Here is a tiny trained network, its code and every weight. The questions are about switching its units off for an input and a class, where a switched-off unit gives its printed mean instead of its output.

import numpy as np


def w(rows, s, z=0):
    codes = np.array(rows[::2]) - 128.0
    scale = np.full(codes.shape[1], s)
    scale[-1] = z or s
    return codes * scale


def f(y):
    return np.maximum(y, 0)


def log_softmax(a):
    a = a - a.max(-1, keepdims=True)
    return a - np.log(np.exp(a).sum(-1, keepdims=True))


def net(x, mask):
    res = np.array(x, float).reshape(1, 8) / 4 @ E
    y = f(res @ A[0][:, :-1].T + A[0][:, -1])
    res = res + np.where(mask, y, B[0][:, -1]) @ B[0][:, :-1]
    return log_softmax(res[-1] @ U[:, :-1].T + U[:, -1])


A, B = {}, {}
E = w([
[40,117,134,95,118,18,68,207,230,137],'x0',
[195,200,175,61,178,180,157,237,209,150],'x1',
[48,205,121,197,174,182,126,127,105,254],'x2',
[139,142,112,136,117,118,130,121,136,137],'x3',
[128,130,121,148,137,119,131,161,106,117],'x4',
[132,134,119,154,120,118,138,157,116,123],'x5',
[108,99,117,133,80,171,149,187,114,126],'x6',
[129,129,109,165,116,136,137,139,153,112],'x7',
],0.012)
A[0] = w([
[2,31,49,158,96,65,55,55,56,115,79],'n0',
[77,151,161,133,113,85,51,186,182,120,121],'n1',
[40,147,155,180,192,162,133,131,156,200,41],'n2',
[70,161,131,142,148,147,139,126,120,151,129],'n3',
[174,127,152,152,137,222,156,99,113,96,202],'n4',
[159,150,144,58,192,158,165,209,202,154,35],'n5',
[54,118,99,141,135,98,123,78,117,93,4],'n6',
[187,153,85,156,138,183,124,117,59,131,143],'n7',
[142,81,155,110,120,116,96,142,142,18,30],'n8',
[20,161,101,86,102,73,42,197,202,108,106],'n9',
[56,102,105,115,92,58,91,114,166,179,199],'n10',
[64,104,174,136,97,79,112,146,144,158,236],'n11',
[174,185,191,108,164,130,175,189,188,156,75],'n12',
[58,164,139,192,170,180,66,156,148,236,26],'n13',
[209,88,108,77,115,93,99,154,162,83,60],'n14',
],0.0098,0.0026)
B[0] = w([
[51,134,39,127,163,145,198,124,176,138,251],'n0',
[176,167,174,162,205,126,58,70,98,89,207],'n1',
[161,93,134,64,109,60,133,213,157,170,198],'n2',
[174,100,134,107,68,108,89,133,178,167,167],'n3',
[194,160,154,93,185,152,47,86,93,87,210],'n4',
[47,131,85,254,132,159,223,167,154,165,220],'n5',
[90,148,141,137,134,147,176,153,137,136,171],'n6',
[191,164,186,158,195,106,86,105,95,92,203],'n7',
[162,114,140,104,93,73,109,178,199,179,190],'n8',
[199,182,189,105,183,182,23,60,30,115,241],'n9',
[138,163,174,150,117,165,137,110,164,95,205],'n10',
[120,180,109,109,147,159,120,137,48,86,188],'n11',
[85,132,63,208,168,156,234,106,196,134,209],'n12',
[165,54,171,99,90,74,101,209,181,163,213],'n13',
[126,89,161,92,61,48,117,167,198,141,197],'n14',
],0.009,0.02)
U = w([
[184,171,166,110,185,231,76,54,30,94,208],'0',
[2,119,60,162,170,181,209,92,111,130,162],'1',
[153,63,148,50,46,11,104,146,127,153,4],'2',
],0.0098,0.0024)

Each question gives the input, the list of numbers given to net, and the class t.
The units are the neurons (one row each of A and B). Each row of codes is followed by its name. A weight is (code - 128) times the scale printed after its matrix; where a second scale follows, it is the last column's (A, B and U).
mask holds one flag per neuron, in row order. A switched-off neuron (its flag False) gives its mean, the last column of its row in B, instead of its output. The means were averaged over made-up inputs and are rounded, as every weight is.
A unit's drop is (log p(t) with every unit on - log p(t) with that unit switched off) / (log p(t) with every unit on - log p(t) with every unit switched off).
top k neurons: the k neurons with the biggest drops, biggest first
drop of u: that unit's drop, to one decimal
input [8,-2,7,4,4,-4,4,3], class 0: top neuron -> [n9]
input [5,-5,-1,-6,3,-4,-8,7], class 0: top 4 neurons -> [n9; n5; n12; n1]
input [1,5,5,-7,-6,-6,-2,6], class 1: top 2 neurons -> [n5; n12]
input [6,0,-6,2,1,3,3,-1], class 0: top 4 neurons -> [n9; n1; n13; n2]
input [-5,-5,-7,-8,3,0,5,0], class 2: top 2 neurons -> [n9; n8]
input [3,3,5,-3,6,-3,-2,0], class 2: top 2 neurons -> [n13; n2]
input [-3,3,5,5,4,-6,6,-5], class 2: top 2 neurons -> [n9; n13]
input [2,4,7,-8,-2,-7,6,1], class 2: top 2 neurons -> [n13; n2]
input [-3,-1,-4,0,-2,0,-8,-2], class 2: top 2 neurons -> [n9; n1]
input [-1,-3,0,5,-5,-7,2,-6], class 1: drop of n9 -> 0.6
input [7,-1,5,5,-8,0,4,0], class 0: drop of n9 -> 1.7
input [-4,6,0,-2,-5,-1,3,7], class 1: drop of n5 -> 0.2
